Here is a tiny trained network, its code and every weight. The questions are about switching its units off for an input and a class, where a switched-off unit gives its printed mean instead of its output.

import numpy as np


def w(rows, s, z=0):
    codes = np.array(rows[::2]) - 128.0
    scale = np.full(codes.shape[1], s)
    scale[-1] = z or s
    return codes * scale


def f(y):
    return np.maximum(y, 0)


def log_softmax(a):
    a = a - a.max(-1, keepdims=True)
    return a - np.log(np.exp(a).sum(-1, keepdims=True))


def net(x, mask):
    res = np.array(x, float).reshape(1, 5) / 4 @ E
    y = f(res @ A[0][:, :-1].T + A[0][:, -1])
    res = res + np.where(mask, y, B[0][:, -1]) @ B[0][:, :-1]
    return log_softmax(res[-1] @ U[:, :-1].T + U[:, -1])


A, B = {}, {}
E = w([
[116,89,164,215,166,143],'x0',
[143,115,92,120,139,122],'x1',
[41,127,10,154,92,149],'x2',
[93,109,130,109,147,13],'x3',
[128,126,133,128,121,129],'x4',
],0.011)
A[0] = w([
[52,163,88,99,148,128,70],'n0',
[23,154,53,148,134,120,179],'n1',
[61,145,89,130,54,73,133],'n2',
[186,174,162,128,144,113,254],'n3',
[7,167,77,191,101,197,120],'n4',
[70,152,63,63,118,146,169],'n5',
[6,106,122,179,175,72,197],'n6',
[121,108,41,129,118,108,34],'n7',
[176,149,103,81,91,229,157],'n8',
[93,222,129,13,128,22,117],'n9',
[78,65,230,101,141,32,113],'n10',
[94,92,106,203,53,210,159],'n11',
[254,126,157,63,154,86,206],'n12',
[47,70,129,143,121,48,135],'n13',
[185,218,116,60,25,180,167],'n14',
[135,38,114,95,160,143,113],'n15',
[139,92,110,235,135,162,135],'n16',
[114,140,106,31,55,207,224],'n17',
[198,132,144,187,152,156,166],'n18',
[65,147,126,181,97,74,163],'n19',
[175,91,179,214,127,121,184],'n20',
[82,46,182,173,150,29,221],'n21',
],0.0096,0.0035)
B[0] = w([
[57,154,250,120,82,129,179],'n0',
[66,123,86,203,66,132,247],'n1',
[101,178,126,138,58,173,210],'n2',
[228,119,147,86,173,79,209],'n3',
[72,57,67,126,184,40,255],'n4',
[102,172,175,178,54,96,212],'n5',
[110,183,76,199,130,132,239],'n6',
[107,165,128,116,112,128,181],'n7',
[169,124,64,165,189,116,208],'n8',
[74,161,66,32,72,136,227],'n9',
[189,150,109,64,187,70,227],'n10',
[87,24,57,91,229,91,231],'n11',
[200,146,120,79,172,81,244],'n12',
[156,185,148,172,80,109,209],'n13',
[225,159,72,198,141,59,221],'n14',
[155,134,178,102,207,78,143],'n15',
[123,74,112,106,175,144,208],'n16',
[152,181,96,255,104,51,219],'n17',
[182,81,179,69,154,194,197],'n18',
[110,171,119,183,98,103,192],'n19',
[179,78,150,145,103,201,214],'n20',
[246,115,32,125,127,72,242],'n21',
],0.0075,0.0094)
U = w([
[182,136,132,149,168,80,253],'0',
[131,104,101,217,103,92,107],'1',
[116,105,136,8,104,57,118],'2',
[65,162,132,127,70,107,7],'3',
[178,47,176,145,138,157,164],'4',
[82,68,103,168,164,123,32],'5',
],0.013,0.0037)

Each question gives the input, the list of numbers given to net, and the class t.
The units are the neurons (one row each of A and B). Each row of codes is followed by its name. A weight is (code - 128) times the scale printed after its matrix; where a second scale follows, it is the last column's (A, B and U).
mask holds one flag per neuron, in row order. A switched-off neuron (its flag False) gives its mean, the last column of its row in B, instead of its output. The means were averaged over made-up inputs and are rounded, as every weight is.
A unit's drop is (log p(t) with every unit on - log p(t) with that unit switched off) / (log p(t) with every unit on - log p(t) with every unit switched off).
The circuit of an input: a set's keep is (log p(t) with only the set's units on - log p(t) with every unit switched off) / (log p(t) with every unit on - log p(t) with every unit switched off). Starting from the 12 units with the biggest drops (on a tie, the unit counted first), units are removed one at a time, each time the one whose removal leaves the highest keep (on an exact tie, the one counted first), for as long as the keep stays at least 0.8.
circuit, biggest first: the units of the circuit, biggest drop first
top k neurons: the k neurons with the biggest drops, biggest first
drop when u is switched off: that unit's drop, to one decimal
input [-3,-5,-6,1,-1], class 2: circuit, biggest first => n9; n17
input [3,-1,6,-5,7], class 5: circuit, biggest first => n11
input [3,-2,6,-1,2], class 5: circuit, biggest first => n11; n4
input [4,-8,6,-1,-4], class 5: circuit, biggest first => n11; n4
input [2,1,-6,-7,-5], class 4: top 2 neurons => n18; n20
input [-3,-6,-7,1,7], class 2: top 2 neurons => n9; n17
input [3,2,3,0,1], class 5: top 3 neurons => n17; n14; n11
input [-8,-3,1,-7,8], class 1: top 2 neurons => n17; n10
input [2,-5,-8,-1,1], class 4: circuit, biggest first => n20; n18
input [8,1,-6,0,7], class 4: top 2 neurons => n20; n18
input [-4,3,-2,3,-1], class 2: drop when n8 is switched off => 0.0
input [4,-2,7,-2,-7], class 5: drop when n4 is switched off => 0.2
input [6,-6,1,0,8], class 5: drop when n11 is switched off => 0.2
input [8,-7,-7,-1,0], class 4: circuit, biggest first => n20
